Here is a tiny trained network, its code and every weight. The questions are about switching its units off for an input and a class, where a switched-off unit gives its printed mean instead of its output.

import numpy as np


def w(rows, s, z=0):
    codes = np.array(rows[::2]) - 128.0
    scale = np.full(codes.shape[1], s)
    scale[-1] = z or s
    return codes * scale


def f(y):
    return y / 2 * (1 + np.tanh(0.7978845608 * (y + 0.044715 * y**3)))


def log_softmax(a):
    a = a - a.max(-1, keepdims=True)
    return a - np.log(np.exp(a).sum(-1, keepdims=True))


def net(x, mask):
    res = np.array(x, float).reshape(1, 5) / 4 @ E
    y = f(res @ A[0][:, :-1].T + A[0][:, -1])
    res = res + np.where(mask, y, B[0][:, -1]) @ B[0][:, :-1]
    return log_softmax(res[-1] @ U[:, :-1].T + U[:, -1])


A, B = {}, {}
E = w([
[104,179,103,7,87,56],'x0',
[92,254,167,177,181,90],'x1',
[254,138,59,157,159,59],'x2',
[123,130,122,126,133,133],'x3',
[85,45,182,91,201,82],'x4',
],0.0092)
A[0] = w([
[90,117,215,193,82,168,121],'N1',
[101,136,170,25,95,216,143],'N2',
[75,230,100,154,171,35,114],'N3',
[128,95,135,144,76,97,254],'N4',
[145,156,121,137,46,161,143],'N5',
[77,206,92,10,85,27,57],'N6',
[138,44,54,31,41,112,126],'N7',
[103,71,157,161,163,58,162],'N8',
[169,83,153,206,144,188,211],'N9',
[97,207,165,115,169,88,137],'N10',
[141,205,75,86,23,158,106],'N11',
[110,90,143,54,192,69,79],'N12',
[108,81,152,117,183,87,90],'N13',
[195,125,100,120,118,69,117],'N14',
[67,117,151,148,80,118,134],'N15',
[106,151,100,71,116,89,244],'N16',
[93,52,107,42,197,100,155],'N17',
[57,152,160,95,66,138,117],'N18',
[54,128,124,100,114,34,147],'N19',
[101,160,166,49,135,205,114],'N20',
[95,165,135,170,134,79,72],'N21',
[89,135,175,95,83,172,102],'N22',
[203,139,55,68,166,52,140],'N23',
[134,53,101,135,90,148,88],'N24',
[151,142,139,52,76,86,90],'N25',
[124,104,197,84,159,82,113],'N26',
[145,150,182,62,76,124,100],'N27',
],0.011,0.0096)
B[0] = w([
[150,135,95,154,185,114,175],'N1',
[138,128,104,144,156,93,202],'N2',
[65,91,116,175,105,125,221],'N3',
[61,144,112,117,110,79,221],'N4',
[137,166,66,141,57,146,175],'N5',
[155,127,160,148,209,204,241],'N6',
[11,109,162,181,106,149,252],'N7',
[153,165,75,104,84,149,193],'N8',
[102,168,107,108,221,152,226],'N9',
[16,110,145,177,88,139,200],'N10',
[158,188,105,132,93,140,211],'N11',
[181,145,88,145,81,153,186],'N12',
[186,146,125,137,53,162,165],'N13',
[143,97,136,159,139,75,189],'N14',
[167,130,104,156,126,81,157],'N15',
[90,184,122,83,220,115,246],'N16',
[119,154,66,138,120,147,228],'N17',
[156,96,97,136,142,92,180],'N18',
[122,149,110,131,143,132,200],'N19',
[160,96,114,149,120,73,169],'N20',
[112,86,187,165,23,148,146],'N21',
[180,108,108,153,119,90,162],'N22',
[149,124,97,167,147,71,239],'N23',
[78,98,181,169,106,170,164],'N24',
[197,128,174,170,174,204,179],'N25',
[155,145,109,124,75,161,176],'N26',
[164,112,146,160,178,124,158],'N27',
],0.011,0.012)
U = w([
[67,89,154,201,97,170,118],'0',
[178,149,144,149,214,214,141],'1',
[197,80,94,190,144,46,94],'2',
[174,219,73,130,55,190,90],'3',
[78,180,84,102,151,106,255],'4',
[68,198,145,6,160,68,165],'5',
[182,111,169,102,82,169,80],'6',
[153,105,178,78,84,95,90],'7',
],0.013,0.0082)

Each question gives the input, the list of numbers given to net, and the class t.
The units are the neurons (one row each of A and B). Each row of codes is followed by its name. A weight is (code - 128) times the scale printed after its matrix; where a second scale follows, it is the last column's (A, B and U).
mask holds one flag per neuron, in row order. A switched-off neuron (its flag False) gives its mean, the last column of its row in B, instead of its output. The means were averaged over made-up inputs and are rounded, as every weight is.
A unit's drop is (log p(t) with every unit on - log p(t) with that unit switched off) / (log p(t) with every unit on - log p(t) with every unit switched off).
The circuit of an input: a set's keep is (log p(t) with only the set's units on - log p(t) with every unit switched off) / (log p(t) with every unit on - log p(t) with every unit switched off). Starting from the 12 units with the biggest drops (on a tie, the unit counted first), units are removed one at a time, each time the one whose removal leaves the highest keep (on an exact tie, the one counted first), for as long as the keep stays at least 0.8.
units of the circuit, in order: the units of the circuit, biggest drop first
unit that matters most: the unit with the biggest drop
top k neurons: the k neurons with the biggest drops, biggest first
drop when u is switched off: that unit's drop, to one decimal
input [1,4,6,-6,4], class 2: top 4 neurons => (N23 N7 N9 N14)
input [3,-8,2,1,-4], class 0: units of the circuit, in order => (N7)
input [4,-4,1,3,7], class 3: units of the circuit, in order => (N12 N13)
input [5,-1,7,-6,8], class 3: units of the circuit, in order => (N12 N8)
input [8,4,8,6,-5], class 1: top 3 neurons => (N6 N25 N16)
input [6,4,-1,-1,0], class 1: top 3 neurons => (N6 N7 N25)
input [3,4,0,-4,-4], class 0: top 3 neurons => (N3 N9 N10)
input [5,4,-4,0,7], class 3: top 3 neurons => (N12 N26 N13)
input [7,-1,7,2,2], class 1: top 2 neurons => (N6 N25)
input [4,-2,8,7,-7], class 2: top 2 neurons => (N23 N14)
input [-3,2,-3,-5,-1], class 4: top 2 neurons => (N6 N25)
input [7,5,2,-4,1], class 1: top 2 neurons => (N6 N7)
input [4,5,-1,-2,5], class 0: top 2 neurons => (N10 N3)
input [-8,-2,-1,5,-8], class 1: unit that matters most => N9
input [6,-5,-5,-2,-6], class 1: top 3 neurons => (N6 N25 N27)
input [-8,-5,6,-7,2], class 1: top 2 neurons => (N9 N7)
input [-2,-8,2,0,-3], class 0: drop when N7 is switched off => 0.1
input [-4,3,1,3,5], class 3: drop when N6 is switched off => 0.4
input [-4,-3,4,-6,8], class 3: drop when N2 is switched off => 0.0
input [-1,8,-4,6,-7], class 0: unit that matters most => N10
